75  102  78  166  88  59
29  106  105  121  64  117
116  112  37  147  97  127
133  87  136  77  126  41
124  88  149  42  120  79
166  96  100  57  132  113
:
124  88  149  42  120  79
133  87  136  77  126  41
29  106  105  121  64  117
166  96  100  57  132  113
75  102  78  166  88  59
116  112  37  147  97  127

99  94  96  131  105  69
59  113  84  98  93  77
102  96  105  119  107  86
86  103  106  140  119  33
87  113  111  98  112  93
79  109  97  132  107  66
:
87  113  111  98  112  93
86  103  106  140  119  33
102  96  105  119  107  86
79  109  97  132  107  66
99  94  96  131  105  69
59  113  84  98  93  77

72  100  125  103  109  93  91  109  85  127  90  39  46  93  92
72  72  135  103  109  93  91  94  52  141  82  31  39  93  92
:
72  72  135  103  109  93  91  94  52  141  82  31  39  93  92
72  100  125  103  109  93  91  109  85  127  90  39  46  93  92

148  56  30  140
93  93  144  104
125  73  136  100
139  63  124  119
126  68  143  94
136  56  114  104
140  86  37  74
57  149  85  81
78  113  63  115
72  143  99  140
75  161  119  127
:
93  93  144  104
126  68  143  94
125  73  136  100
139  63  124  119
75  161  119  127
136  56  114  104
72  143  99  140
57  149  85  81
78  113  63  115
140  86  37  74
148  56  30  140

66  135  124  181  118  119  133  153  87  85  60  55  109  80  57  86
132  70  80  34  113  108  112  83  122  133  140  167  107  136  156  102
144  78  89  35  100  98  88  67  126  129  151  160  105  134  156  123
:
66  135  124  181  118  119  133  153  87  85  60  55  109  80  57  86
144  78  89  35  100  98  88  67  126  129  151  160  105  134  156  123
132  70  80  34  113  108  112  83  122  133  140  167  107  136  156  102

92  140  58
116  147  98
128  138  102
118  146  78
139  126  127
141  75  166
56  72  64
:
141  75  166
139  126  127
128  138  102
116  147  98
118  146  78
56  72  64
92  140  58

89  183  137  147  44  40  111  99  119  52  98
99  102  76  116  34  156  96  103  112  120  104
70  93  97  128  10  132  124  100  80  32  141
58  95  88  114  53  64  166  125  65  107  113
93  150  163  69  74  103  100  95  114  130  135
:
93  150  163  69  74  103  100  95  114  130  135
89  183  137  147  44  40  111  99  119  52  98
70  93  97  128  10  132  124  100  80  32  141
58  95  88  114  53  64  166  125  65  107  113
99  102  76  116  34  156  96  103  112  120  104
---
168  108  134  93  91  95  113  125  92  143  106  97
91  172  102  93  91  116  113  57  82  77  106  76
48  98  62  101  117  110  72  76  92  48  106  98
129  155  149  129  91  75  113  94  92  83  104  112
70  48  56  78  112  131  113  101  96  114  106  97
:
97  106  114  96  101  113  131  112  78  56  48  70
112  104  83  92  94  113  75  91  129  149  155  129
98  106  48  92  76  72  110  117  101  62  98  48
76  106  77  82  57  113  116  91  93  102  172  91
97  106  143  92  125  113  95  91  93  134  108  168

187  156  90
48  61  180
:
180  61  48
90  156  187

75  33  89  95  81  112  67  164  109  130  106  114  82  100
89  60  122  102  73  97  113  109  187  125  104  101  98  139
110  96  130  108  78  94  130  63  181  108  89  90  105  142
:
142  105  90  89  108  181  63  130  94  78  108  130  96  110
139  98  101  104  125  187  109  113  97  73  102  122  60  89
100  82  114  106  130  109  164  67  112  81  95  89  33  75

31  121
38  93
31  115
32  93
47  92
65  107
:
107  65
92  47
93  32
115  31
93  38
121  31

136  137  141  55  38  136  127  54  55  79  52  51  142  146
64  63  66  157  177  54  63  148  155  51  158  153  69  66
62  62  67  147  162  62  68  143  148  65  143  140  66  59
118  117  142  36  36  147  114  57  52  173  57  68  123  114
131  136  124  63  55  123  139  62  62  70  52  56  148  135
83  82  96  107  118  94  73  119  116  183  135  134  71  63
:
63  71  134  135  183  116  119  73  94  118  107  96  82  83
135  148  56  52  70  62  62  139  123  55  63  124  136  131
114  123  68  57  173  52  57  114  147  36  36  142  117  118
59  66  140  143  65  148  143  68  62  162  147  67  62  62
66  69  153  158  51  155  148  63  54  177  157  66  63  64
146  142  51  52  79  55  54  127  136  38  55  141  137  136

134  128  70  121  114  92  55  97  130  119  135  118  111  81
142  143  58  126  98  43  25  92  156  117  142  124  113  63
:
63  113  124  142  117  156  92  25  43  98  126  58  143  142
81  111  118  135  119  130  97  55  92  114  121  70  128  134
---
127  116  65  127  117  87
133  118  61  142  127  75
143  122  47  152  147  69
119  116  69  134  124  86
115  112  69  130  123  85
130  120  57  139  134  69
137  119  57  141  129  79
62  181  104  93  186  150
121  126  59  138  133  77
126  122  58  143  127  80
124  111  65  138  110  80
125  105  63  130  109  74
:
62  181  104  93  186  150
115  112  69  130  123  85
119  116  69  134  124  86
121  126  59  138  133  77
124  111  65  138  110  80
125  105  63  130  109  74
126  122  58  143  127  80
127  116  65  127  117  87
130  120  57  139  134  69
133  118  61  142  127  75
137  119  57  141  129  79
143  122  47  152  147  69

86  66  110  103  28  178  96  82  57  122  36  156
85  107  90  87  108  89  97  95  77  94  97  104
69  118  143  66  53  113  62  73  163  57  89  50
94  87  94  113  112  81  92  102  116  106  86  109
97  102  81  109  93  93  96  94  116  109  84  96
:
69  118  143  66  53  113  62  73  163  57  89  50
85  107  90  87  108  89  97  95  77  94  97  104
86  66  110  103  28  178  96  82  57  122  36  156
94  87  94  113  112  81  92  102  116  106  86  109
97  102  81  109  93  93  96  94  116  109  84  96

95  79  115  102  140  110
81  158  60  130  136  50
76  128  94  162  51  87
131  133  78  65  167  81
:
76  128  94  162  51  87
81  158  60  130  136  50
95  79  115  102  140  110
131  133  78  65  167  81

119  63  135  53  131  73  113  64  141  119
74  70  101  114  96  83  49  129  129  46
116  46  142  57  136  33  106  77  161  113
99  88  67  59  68  134  123  60  56  126
:
74  70  101  114  96  83  49  129  129  46
99  88  67  59  68  134  123  60  56  126
116  46  142  57  136  33  106  77  161  113
119  63  135  53  131  73  113  64  141  119

81  68  34  86  77  109
86  69  35  88  81  108
78  65  39  87  74  108
114  96  131  87  84  77
96  130  110  124  137  120
116  91  118  90  78  84
:
78  65  39  87  74  108
81  68  34  86  77  109
86  69  35  88  81  108
96  130  110  124  137  120
114  96  131  87  84  77
116  91  118  90  78  84

70  115  108  106
41  116  84  159
117  186  161  92
62  124  121  26
:
41  116  84  159
62  124  121  26
70  115  108  106
117  186  161  92
